Here is a tiny trained network, its code and every weight. The questions are about switching its units off for an input and a class, where a switched-off unit gives its printed mean instead of its output.

import numpy as np


def w(rows, s, z=0):
    codes = np.array(rows[::2]) - 128.0
    scale = np.full(codes.shape[1], s)
    scale[-1] = z or s
    return codes * scale


def f(y):
    return np.maximum(y, 0)


def log_softmax(a):
    a = a - a.max(-1, keepdims=True)
    return a - np.log(np.exp(a).sum(-1, keepdims=True))


def net(x, mask):
    res = np.array(x, float).reshape(1, 7) / 4 @ E
    y = f(res @ A[0][:, :-1].T + A[0][:, -1])
    res = res + np.where(mask, y, B[0][:, -1]) @ B[0][:, :-1]
    return log_softmax(res[-1] @ U[:, :-1].T + U[:, -1])


A, B = {}, {}
E = w([
[174,163,164,30,61],'x0',
[202,195,75,154,144],'x1',
[206,71,153,184,140],'x2',
[118,112,212,162,154],'x3',
[202,2,133,78,97],'x4',
[117,124,70,169,42],'x5',
[198,195,184,162,53],'x6',
],0.0085)
A[0] = w([
[208,141,114,121,124,227],'n0',
[164,120,78,150,148,210],'n1',
[76,144,191,153,151,31],'n2',
[148,121,117,176,192,126],'n3',
[120,121,72,165,76,252],'n4',
[233,140,111,56,118,205],'n5',
[94,143,164,179,126,147],'n6',
[168,166,116,144,105,20],'n7',
[127,109,137,147,59,38],'n8',
[75,63,61,148,194,5],'n9',
[111,182,124,100,100,178],'n10',
[169,64,172,137,50,51],'n11',
[130,170,87,182,125,140],'n12',
[175,113,94,81,147,108],'n13',
[83,163,195,186,137,133],'n14',
[149,125,185,38,190,188],'n15',
[114,36,185,151,104,50],'n16',
[30,95,102,133,157,142],'n17',
[86,121,126,112,210,164],'n18',
[72,51,175,69,116,43],'n19',
[186,87,146,87,195,212],'n20',
[145,179,125,143,142,144],'n21',
[156,69,171,115,108,72],'n22',
[137,151,159,85,80,78],'n23',
[154,248,107,144,64,178],'n24',
[164,169,174,97,140,187],'n25',
[137,183,97,125,120,205],'n26',
[156,131,75,155,139,216],'n27',
[68,93,52,167,104,36],'n28',
[166,112,153,176,25,58],'n29',
],0.012,0.0036)
B[0] = w([
[86,95,98,93,106,211],'n0',
[34,209,58,68,121,191],'n1',
[162,201,119,131,190,170],'n2',
[106,207,89,68,165,187],'n3',
[25,121,129,127,118,215],'n4',
[63,98,15,182,55,241],'n5',
[125,221,143,59,170,176],'n6',
[39,81,138,88,103,163],'n7',
[102,83,168,105,173,162],'n8',
[39,162,193,165,176,213],'n9',
[99,121,80,142,118,184],'n10',
[206,41,155,114,87,214],'n11',
[91,179,30,32,91,191],'n12',
[104,141,51,149,121,176],'n13',
[159,173,134,115,179,193],'n14',
[113,199,55,123,185,207],'n15',
[201,125,166,144,71,200],'n16',
[71,61,200,145,195,218],'n17',
[30,126,177,59,230,200],'n18',
[216,75,93,117,142,199],'n19',
[151,174,1,162,185,209],'n20',
[116,137,90,175,140,172],'n21',
[205,89,79,153,46,189],'n22',
[84,85,99,166,73,175],'n23',
[81,115,91,191,58,244],'n24',
[129,167,104,209,155,184],'n25',
[90,165,87,191,85,190],'n26',
[40,226,40,129,74,192],'n27',
[46,129,193,210,126,194],'n28',
[84,37,202,71,170,210],'n29',
],0.007,0.011)
U = w([
[79,83,189,254,128,24],'0',
[185,45,56,183,71,29],'1',
[129,141,3,193,5,255],'2',
[100,130,81,103,212,164],'3',
[158,11,149,148,40,29],'4',
[205,191,127,254,145,29],'5',
],0.0079,0.0039)

Each question gives the input, the list of numbers given to net, and the class t.
The units are the neurons (one row each of A and B). Each row of codes is followed by its name. A weight is (code - 128) times the scale printed after its matrix; where a second scale follows, it is the last column's (A, B and U).
mask holds one flag per neuron, in row order. A switched-off neuron (its flag False) gives its mean, the last column of its row in B, instead of its output. The means were averaged over made-up inputs and are rounded, as every weight is.
A unit's drop is (log p(t) with every unit on - log p(t) with that unit switched off) / (log p(t) with every unit on - log p(t) with every unit switched off).
The circuit of an input: a set's keep is (log p(t) with only the set's units on - log p(t) with every unit switched off) / (log p(t) with every unit on - log p(t) with every unit switched off). Starting from the 12 units with the biggest drops (on a tie, the unit counted first), units are removed one at a time, each time the one whose removal leaves the highest keep (on an exact tie, the one counted first), for as long as the keep stays at least 0.8.
units of the circuit, in order: the units of the circuit, biggest drop first
top k neurons: the k neurons with the biggest drops, biggest first
drop of u: that unit's drop, to one decimal
input [-5,-2,-2,1,-8,5,-2], class 3: top 2 neurons -> (n12; n6)
input [-4,8,7,6,-4,-6,6], class 3: units of the circuit, in order -> (n3)
input [8,0,2,7,4,-4,-8], class 1: units of the circuit, in order -> (n19; n22)
input [2,-6,-1,4,6,-5,-4], class 1: units of the circuit, in order -> (n22; n19)
input [0,-3,8,-8,4,4,1], class 4: units of the circuit, in order -> (n29; n11)
input [-3,-6,0,-4,-8,1,2], class 3: units of the circuit, in order -> (n6; n5)
input [-5,-6,6,0,3,-7,6], class 1: top 2 neurons -> (n22; n11)
input [8,-5,2,4,2,0,5], class 4: top 2 neurons -> (n29; n11)
input [-7,7,-4,-1,-4,0,-1], class 3: top 2 neurons -> (n5; n18)
input [5,-8,-6,5,6,-2,3], class 1: top 2 neurons -> (n15; n19)
input [-5,-3,5,8,6,-4,7], class 1: top 3 neurons -> (n20; n22; n11)
input [1,-5,8,1,2,5,2], class 4: drop of n17 -> 0.0
input [8,-6,-1,8,-8,-7,6], class 5: drop of n25 -> 0.1
input [3,-4,0,6,-2,4,6], class 0: units of the circuit, in order -> (n29)
input [7,-7,0,6,3,-2,-4], class 1: drop of n15 -> 0.1
